(in the rows, 128 means zero)
[109, 126, 101, 117, 121, 122, 113, 107, 146, 139, 121, 122, 123, 107, 144,
 117, 131, 125, 110, 141, 125, 111, 141, 116, 123, 158, 126, 159, 118, 123,
 122, 166, 110, 129] => 5
[133, 103, 185, 105,  93,  95, 149, 135, 160, 106, 123, 109, 128,  99,  79,
 111, 105, 152, 115,  88, 153, 135, 133, 173, 123, 152, 137, 112, 154, 117,
 184, 156, 102, 117] => 6
[122, 144, 117, 125, 102,  88, 186, 138, 106,  93, 133, 133, 138, 125, 139,
 117,  81, 110, 104, 121, 130, 123, 127, 164,  75, 130, 119, 175, 146, 130,
 134, 129,  61, 118] => 5
[131, 135, 134, 119, 127, 126, 132, 135, 130, 131, 133, 145, 128, 129, 126,
 123, 101, 150, 140, 121, 104, 113, 138, 130, 117, 116, 119, 140, 112, 125,
 122, 122, 111, 131] => 6
[127, 101, 110, 114, 132, 144, 142, 107, 124, 108, 122, 116, 119, 113, 160,
 139, 141, 109, 100, 127, 123, 155, 124, 141, 151, 159, 152, 131,  88, 109,
 153, 172, 137, 138] => 10
[100, 125, 111, 121, 172, 154, 105, 118, 124, 115, 110, 145, 110, 115, 159,
 106, 142, 140, 116, 132,  90, 135, 162, 105, 143, 170, 144, 149, 118, 125,
 132, 177, 141, 136] => 7
[ 82,  92,  85, 136, 101, 157, 147,  92, 130, 127, 106, 100, 108, 100,  88,
 133, 142,  81,  76, 170, 119, 161, 181, 139, 133, 122, 162, 126,  78, 156,
  76, 106, 127, 113] => 0
[109, 113,  99, 108, 119, 114, 106, 118, 104, 119, 100, 116, 130, 132, 162,
 143, 155, 109, 101, 139, 144, 138, 130, 120, 116, 155, 135, 148, 135, 129,
 115, 166, 127, 116] => 7
[133, 146, 126, 132, 122, 117, 141, 127, 123, 114, 134, 137, 142, 110, 152,
 115, 139, 132, 137, 128, 111, 144, 117, 118, 127, 154, 136, 121, 111, 139,
 127, 149, 106, 120] => 11
[ 88, 119, 141, 136, 142, 143,  78, 118, 180, 115, 109, 141,  92,  92, 116,
 115, 155, 140,  94, 101, 124, 108, 118, 124, 112, 162, 106, 153, 156, 119,
 144, 179, 160, 155] => 3
[148,  88, 173, 189, 132, 165,  93,  89, 118, 129, 130, 108, 136, 115, 120,
 128, 109, 184, 117, 106, 194, 139, 150, 164, 139, 100, 161,  97, 105, 122,
  88, 102, 121, 128] => 12
[137, 126, 150, 120, 117, 149, 145, 121, 129,  99, 120, 137, 141, 119, 124,
 111, 105, 130, 160, 133, 119, 122, 148, 161, 115, 140, 119, 139, 125, 111,
 118, 132, 112, 127] => 9
[147, 122, 111, 160, 109, 116, 166, 110, 113, 118, 136, 115, 138, 120, 112,
 113, 135, 105, 109, 134, 144, 135, 138, 122, 113, 118, 117, 117,  95, 131,
 105, 131, 131, 140] => 11
[115,  94, 103, 141,  80, 116,  84, 112,  94, 130,  89, 101,  93, 138, 141,
 127, 163, 137,  99, 111, 150, 142, 126, 125,  88, 126, 130, 189, 111, 149,
 121, 139, 167, 118] => 0
[134, 148, 149, 146, 199, 109, 151,  98, 107, 108, 150, 145, 137, 112, 126,
 128, 125, 125,  99, 124, 112, 139, 148, 101, 151, 116, 137, 164, 158,  76,
 137, 135, 120, 119] => 7
[120, 119,  76, 134, 116, 132, 185, 112, 182, 133, 100, 126, 105, 101,  80,
 104, 113, 127, 121, 125, 124, 136, 141, 126,  97, 185, 106, 106, 106, 125,
 106, 153, 105, 135] => 11
[124,  94,  99,  72, 162, 128, 115, 106,  79, 111, 147, 177, 124, 128, 139,
 150, 155, 132, 126, 156, 143, 138, 187, 218, 157, 125, 166, 130, 117, 124,
 140, 169, 152, 151] => 4
[131, 116, 115, 140, 145, 121, 124, 121, 116, 144, 125, 118, 138, 139, 138,
 124, 116, 123,  96, 138, 127, 142, 128, 115, 141, 113, 146, 135, 128, 117,
 139, 128, 143, 126] => 10
[129, 140, 132,  96, 113, 122, 130, 134, 132, 110, 129, 130, 145, 127, 146,
 120, 117, 105, 130, 130, 124, 128, 125, 152,  99, 161, 114, 124, 153, 116,
 139, 154,  96, 143] => 3
[118, 134,  72, 106,  75, 143, 128, 142, 109,  95, 117, 114, 173, 111, 143,
 132,  94, 155, 108,  96, 155, 205, 165, 169,  45, 183, 190, 242, 169, 146,
 123, 170,  61, 140] => 2
[106, 145, 158, 145,  59,  87, 107, 142, 165, 147, 119, 103, 142, 132,  75,
 160, 174,  37, 153, 125, 203, 111, 107, 135, 119, 136,  62, 115, 183,  77,
  59, 110, 176, 143] => 3
[120, 120, 150, 155, 135, 143, 109, 137, 124, 129,  92, 130, 178, 138, 114,
  91, 114, 122, 117, 128, 212, 129, 102,  68, 104, 131, 125, 146,  88, 140,
 145, 115, 105,  92] => 1
[146, 140, 142, 126, 137,  82, 121, 140, 111, 113, 136, 140, 118, 118, 158,
 134, 101, 148, 121, 115, 102, 175, 121, 130, 131, 143, 146, 130, 240, 114,
 160, 144, 114, 120] => 9
[133, 129, 123, 127, 152, 129, 147, 129,  83, 109, 136, 120, 125, 140, 147,
 123, 108, 102, 124, 129, 126, 143, 131, 128, 121, 111, 127, 140, 128, 118,
 114, 139, 124, 155] => 4
[145, 123, 146, 133, 156, 127, 140, 107, 119, 129, 137, 124, 107, 130, 139,
 132, 121, 127, 126, 131, 129, 143, 109,  88, 147, 120, 146, 110, 114, 132,
 129, 111, 122, 118] => 8
[126, 150, 138, 139, 156, 132, 130, 138, 141, 124, 142, 145, 138, 106, 147,
 112,  84, 147, 129, 109,  84, 133, 137, 108, 142, 119, 151, 128, 146, 135,
 143, 111,  88, 117] => 5
[137, 120, 146, 101,  86, 126, 145, 137, 141, 125, 103, 110, 139, 135, 108,
 109, 115, 133, 170, 113, 133, 114, 150, 146, 121, 153, 112, 131,  69, 113,
 122, 139, 113, 120] => 6
[167, 159, 126, 162, 160, 154,  86, 126, 140, 170,  98, 129, 138, 140, 160,
 117, 123, 165, 212, 137, 129, 136, 123, 114, 139,  80, 149,  68,  93, 170,
 131, 103, 177, 136] => 1
[125, 114, 139, 109, 126, 141, 112, 113, 124, 115, 126, 149, 136, 105, 156,
 130, 147, 140, 150, 126, 142, 136, 143, 143, 121, 161, 143, 149,  89, 130,
 161, 165,  95, 116] => 1
[111, 127, 139, 117, 143,  91, 117, 117, 107, 114, 114, 116, 103, 139, 171,
 109, 158, 102, 112, 136, 142, 117, 106,  73, 120, 136, 107, 159,  97, 130,
 163, 198, 163, 145] => 8
[107, 116, 136, 115, 108, 133, 151, 147, 118, 116, 115, 108, 117, 124, 114,
 120, 120, 140, 139, 132, 109, 138, 123, 153, 122, 110, 110, 155, 129,  95,
 109, 158, 141, 141] => 0
[119, 120, 107, 142, 109, 107, 146, 133, 137, 138, 121, 134, 159, 125,  83,
 117, 141, 111, 104, 140, 159, 120, 127, 114, 121, 124, 111, 126, 107, 131,
  97, 115, 127, 110] => 11
[125, 124, 113, 129, 123, 175, 121, 110, 142,  89, 119, 149, 116,  91, 151,
 117, 138, 141, 131, 129, 118, 137, 131, 136, 129, 188, 121, 142, 100, 110,
 145, 185, 142, 155] => 9
[ 84, 122, 184, 200, 175, 188,  60, 126, 188, 117, 106, 156, 129,  76,  58,
  94,  89, 200,  77,  90, 156, 109, 123, 128, 109, 114, 136, 160, 182, 131,
  95,  99, 137, 131] => 3
[149, 132, 157, 119, 105, 118, 143, 142, 121, 112, 115, 107, 139, 140, 116,
  99, 131, 147, 138, 122, 121, 146, 131, 156, 135, 142, 148, 122, 129, 124,
 166, 128, 124, 105] => 3
[ 96, 131, 128, 140, 107, 152, 131, 104, 134, 105, 146, 138,  95,  89, 144,
 128, 150, 131, 138, 152,  87, 159, 165, 114, 140, 179, 132, 136, 150, 105,
 149, 180, 129, 134] => 9
[134, 131, 141, 159, 141, 166, 126,  95, 115, 114, 138, 138, 135, 103, 111,
  99, 120, 173, 133, 154, 117, 165, 179, 131, 142, 130, 176, 165, 149, 119,
 141, 134, 143, 120] => 9
[146, 123, 134, 113, 149, 117, 111, 124, 135, 130, 124, 110, 129, 129, 142,
 134, 122, 153, 138, 124, 141, 135, 113, 150, 154, 150, 145, 117, 140, 107,
 115, 158, 130, 138] => 2
[116, 130, 117, 145, 161, 100, 120, 101,  95, 120, 117, 127, 123, 132, 150,
 146, 131, 124,  99, 140, 142, 144, 139, 101, 122, 111, 136, 127, 162, 117,
 126, 143, 130, 113] => 7
[134, 112,  97, 106, 127, 136, 130,  82, 145, 124, 114,  97, 118, 122, 138,
 135, 144, 125, 130, 124, 148, 159, 152, 115, 124, 180, 163, 128,  96, 126,
 156, 170, 113, 122] => 2
[ 84,  97, 116, 131,  96, 153, 107, 120, 138, 119, 140, 139,  99,  93, 146,
 128, 141, 167, 124, 124, 114, 135, 129, 100,  94, 175, 113, 123, 145, 132,
 132, 199,  95, 140] => 11
[125, 104, 151, 149,  99, 163, 133, 121, 125, 106, 133, 120, 135, 109, 107,
 126, 121, 145, 138, 139, 117, 139, 159, 137, 142, 113, 137, 107, 117, 121,
 131, 120, 126, 117] => 9
[141, 128, 162, 140, 101, 132, 148, 144,  93, 113, 151, 105, 104, 150, 189,
 118, 119, 113, 161, 119,  83, 128, 111, 143, 126, 126, 111, 110, 121, 114,
 150, 148, 142, 158] => 10
[132, 131, 144,  93, 121, 119,  95, 117, 151, 136, 137, 143, 132, 111, 130,
 142, 126, 148, 154,  90, 121,  93, 129, 171,  96, 148, 111, 146, 133, 121,
 144, 132,  91, 131] => 4
[132, 130, 180, 118, 110, 116, 148, 124, 127,  85, 143, 159, 155, 115, 131,
 127, 133, 143, 180,  94, 145, 108, 124, 154, 100, 124, 103, 104, 106, 121,
 168, 150,  98, 117] => 11
[154, 127, 112, 107, 143,  49, 195, 121, 100, 110, 110,  88, 101, 146, 159,
 138, 151, 115,  92, 136,  78, 127,  95, 184, 135,  67, 136, 189, 108, 116,
 165, 164, 167, 122] => 10
[138, 143, 156, 124, 126, 120, 150, 127, 111, 112, 152, 128, 110, 139, 136,
 117, 128, 113, 147, 139, 108, 130, 122, 147, 116, 132, 110, 137, 178,  94,
 129, 143, 131, 150] => 3
[140, 142, 131, 121, 141,  95, 166, 118, 107, 121, 138, 120, 143, 139, 111,
 149, 130, 108, 141, 118, 134, 128, 130, 137, 121,  80, 118, 148, 117, 102,
 141, 113, 121, 119] => 4
[132, 122, 140, 126,  82, 165, 139, 125, 113, 127, 146, 132, 112, 128, 126,
 137, 143, 157, 189, 139, 146, 172, 145, 136, 141, 165, 165, 103, 111, 132,
 140, 128, 133, 121] => 8
[136, 132, 130, 122, 169,  99, 176, 126, 107,  98, 123, 137, 142, 138, 145,
 125, 129, 108, 108, 119, 137, 149, 135, 155, 152, 107, 144, 149,  90, 107,
 124, 135, 122, 123] => 12
[150, 132, 150,  88, 162, 114, 168, 103, 117, 118, 129,  85, 141, 146, 141,
 111,  93, 142, 164, 138, 116, 149, 151, 133, 118, 117, 159, 144, 150, 104,
 151, 172,  91, 125] => 2
[117, 136, 101, 146, 125,  89, 148, 142, 130, 123, 107, 159,  93, 148, 105,
 115, 126, 108,  94, 130, 141, 117, 121, 148, 110, 173,  87, 123, 144, 112,
 116, 112, 136, 123] => 3
[128, 122, 126, 130, 114, 158, 140, 107, 119, 117, 124, 132, 111, 123, 129,
 114, 120, 137, 138, 136, 141, 157, 142, 114, 131, 175, 154, 126,  96, 129,
 130, 139, 117, 122] => 6
[107, 129, 142,  96, 126, 102, 161, 144, 108, 106, 133, 152, 139, 142, 122,
 129, 119, 109, 131, 129, 123, 144, 142, 111, 126, 114, 138, 151, 129, 125,
 157, 131, 106, 101] => 6
[120, 127, 134, 138, 141, 121, 149, 108,  93, 121, 124, 115, 134, 123, 105,
 112, 137, 144, 116, 166, 126, 158, 156, 153, 153,  81, 160, 156, 113, 114,
 128, 135, 163, 117] => 0
[110, 125, 140, 147, 118, 111, 116, 155,  96, 113, 110, 100,  94, 133, 153,
 113, 123, 160, 120, 123,  91, 152, 134, 132, 122, 130, 120, 161, 175, 106,
 106, 174, 140, 144] => 3
[109, 114,  90, 108, 108, 144, 140, 129, 152, 126, 138, 129, 121, 125, 115,
 166, 153, 135, 136, 119, 131, 146, 126, 118, 131, 144, 133, 125, 114, 112,
 152, 149, 123, 125] => 2
[109, 117, 107, 109, 164, 119, 120, 143, 131,  92,  93, 148, 114, 123, 137,
 122, 119, 137,  86, 113, 119, 149, 128, 154, 109, 110, 145, 134, 165, 150,
 158, 164, 149, 145] => 3
[130, 138, 149, 134, 104,  85, 157, 116,  98, 123, 149,  90, 150, 143, 106,
 142, 163, 124, 133, 161, 145, 135, 144, 165, 150,  84, 156, 158, 116, 117,
 123, 121, 140,  99] => 2
[143, 118, 157, 125,  93, 146, 113, 123, 127, 133, 122, 102, 152, 120,  97,
 103, 123, 123, 154, 123, 176, 149, 144, 162, 124, 136, 135, 114, 140, 108,
 127, 138, 163, 153] => 0
[112, 152, 160, 123, 147,  74,  86, 117, 147, 138, 124, 116, 123, 111, 159,
 101,  96, 160, 104, 121, 132, 125, 104,  85,  90, 129, 123, 122, 208, 140,
 203, 200, 114, 141] => 6
[154, 132, 166, 130, 111, 124, 148, 121, 117, 125, 122, 104, 164, 134, 101,
 109, 137, 134, 164, 130, 154, 131, 153, 132, 157, 118, 145, 139,  47, 116,
 123, 111, 141, 109] => 8
[104, 117, 145, 118, 172, 186,  88, 106, 170,  97, 121, 174, 138,  81,  93,
 144, 152, 143, 112,  97, 161, 168, 132, 127, 143, 149, 179, 166, 169, 113,
 141, 135, 148, 125] => 3
[119, 106, 146, 112,  90, 131, 119, 113, 102, 104, 122,  65, 118, 130, 186,
 110, 133,  96, 133, 167, 112, 159, 129,  90, 105, 109, 140,  92, 174, 158,
 182, 207, 140, 150] => 9
[111, 136, 139, 110,  52, 108,  77, 199,  97, 153, 100,  40, 129, 154, 194,
 103, 123, 140, 188,  94,  58, 133, 130,  90,  98, 143,  94, 182, 139, 122,
  96, 192, 112, 153] => 4
[124, 130, 132,  99, 120, 130, 111,  97, 116,  88, 139, 132, 153,  79, 162,
 128, 131, 127,  95, 124, 147, 155, 132, 175, 106, 158, 149, 149, 125, 120,
 179, 201, 113, 160] => 0
[191, 170, 182,  81, 170, 107, 155, 125, 177, 103, 147, 140, 125,  94, 132,
 102, 104, 142, 138,  54,  69, 117,  54, 186,  88, 113, 130, 186, 194, 123,
 202, 128, 124, 159] => 0
[121, 118, 146, 104, 152, 128, 105, 102, 158, 139, 131, 140, 139, 110, 109,
 124, 146, 131, 122, 136, 162, 114, 125, 101, 146, 139, 136, 127, 106, 123,
 156, 151, 141, 126] => 8
[134, 148, 145, 125, 148, 121, 137,  86, 141, 127, 130,  99, 148,  96, 153,
 121, 132, 107, 111, 161, 109, 121, 129, 179, 151, 136, 152, 166,  98, 106,
 101, 158, 132, 141] => 10
[124, 123,  96, 131, 105, 130, 149, 108, 159, 138, 132, 131, 122,  99, 111,
 131, 146, 156, 127, 136, 110, 121, 125, 128, 112, 145, 117, 111,  98, 133,
 129, 150, 107, 121] => 11
[107, 145, 126, 170, 173,  98, 172, 119,  85,  84, 135, 159, 105, 141, 138,
 121,  93,  83,  87, 121, 165, 157, 129,  88,  84, 127, 106, 115, 211, 107,
 158, 144, 128, 148] => 7
[142, 130, 143, 145, 111, 148, 146, 124, 124, 128, 127, 102, 143, 135, 145,
 130, 125, 105, 167, 126, 128, 154, 138, 123, 162, 135, 138,  82,  80,  99,
 141, 128, 150, 133] => 10
[115, 179, 162, 125, 123,  93, 145, 143, 118,  96, 117, 133, 155, 119, 149,
 101, 111, 133, 140, 141, 108, 122, 133, 179, 123, 171, 114, 150, 127, 100,
 117, 153,  84, 116] => 3
[146, 130, 142, 136, 122, 141, 126, 125, 124, 116, 129, 134, 126, 121, 138,
 126,  98, 148, 147, 127, 105, 134, 123, 137, 112, 126, 129, 135, 171, 125,
 114, 111, 109, 122] => 9
[ 84, 126, 166, 105, 119, 121, 135, 111, 138, 123, 134, 115, 153, 102,  97,
 104, 135, 119, 110, 158, 127, 121, 142, 121, 137, 138, 122, 146, 113,  96,
 156, 163, 103, 105] => 0
[133, 127, 128, 119, 138, 139, 136, 120, 144, 117, 139, 142, 129, 122, 144,
 124, 140, 111, 112,  98, 119, 136, 104, 111, 123, 151, 129, 169, 119, 102,
 187, 151, 143, 139] => 10
[139, 124,  98, 113, 149, 148, 154, 151, 162, 134, 126, 177, 129, 119,  87,
 114, 109, 152, 156, 113, 122, 142, 129, 152, 120, 137, 130, 112, 163, 127,
 109, 128, 144, 152] => 11
[116, 123, 101, 116, 125, 144, 139, 114, 118, 136, 118, 135, 141, 126, 108,
 121, 122, 134, 119, 159, 137, 147, 140, 135, 129, 132, 139, 135, 103, 115,
 125, 126, 125, 114] => 0
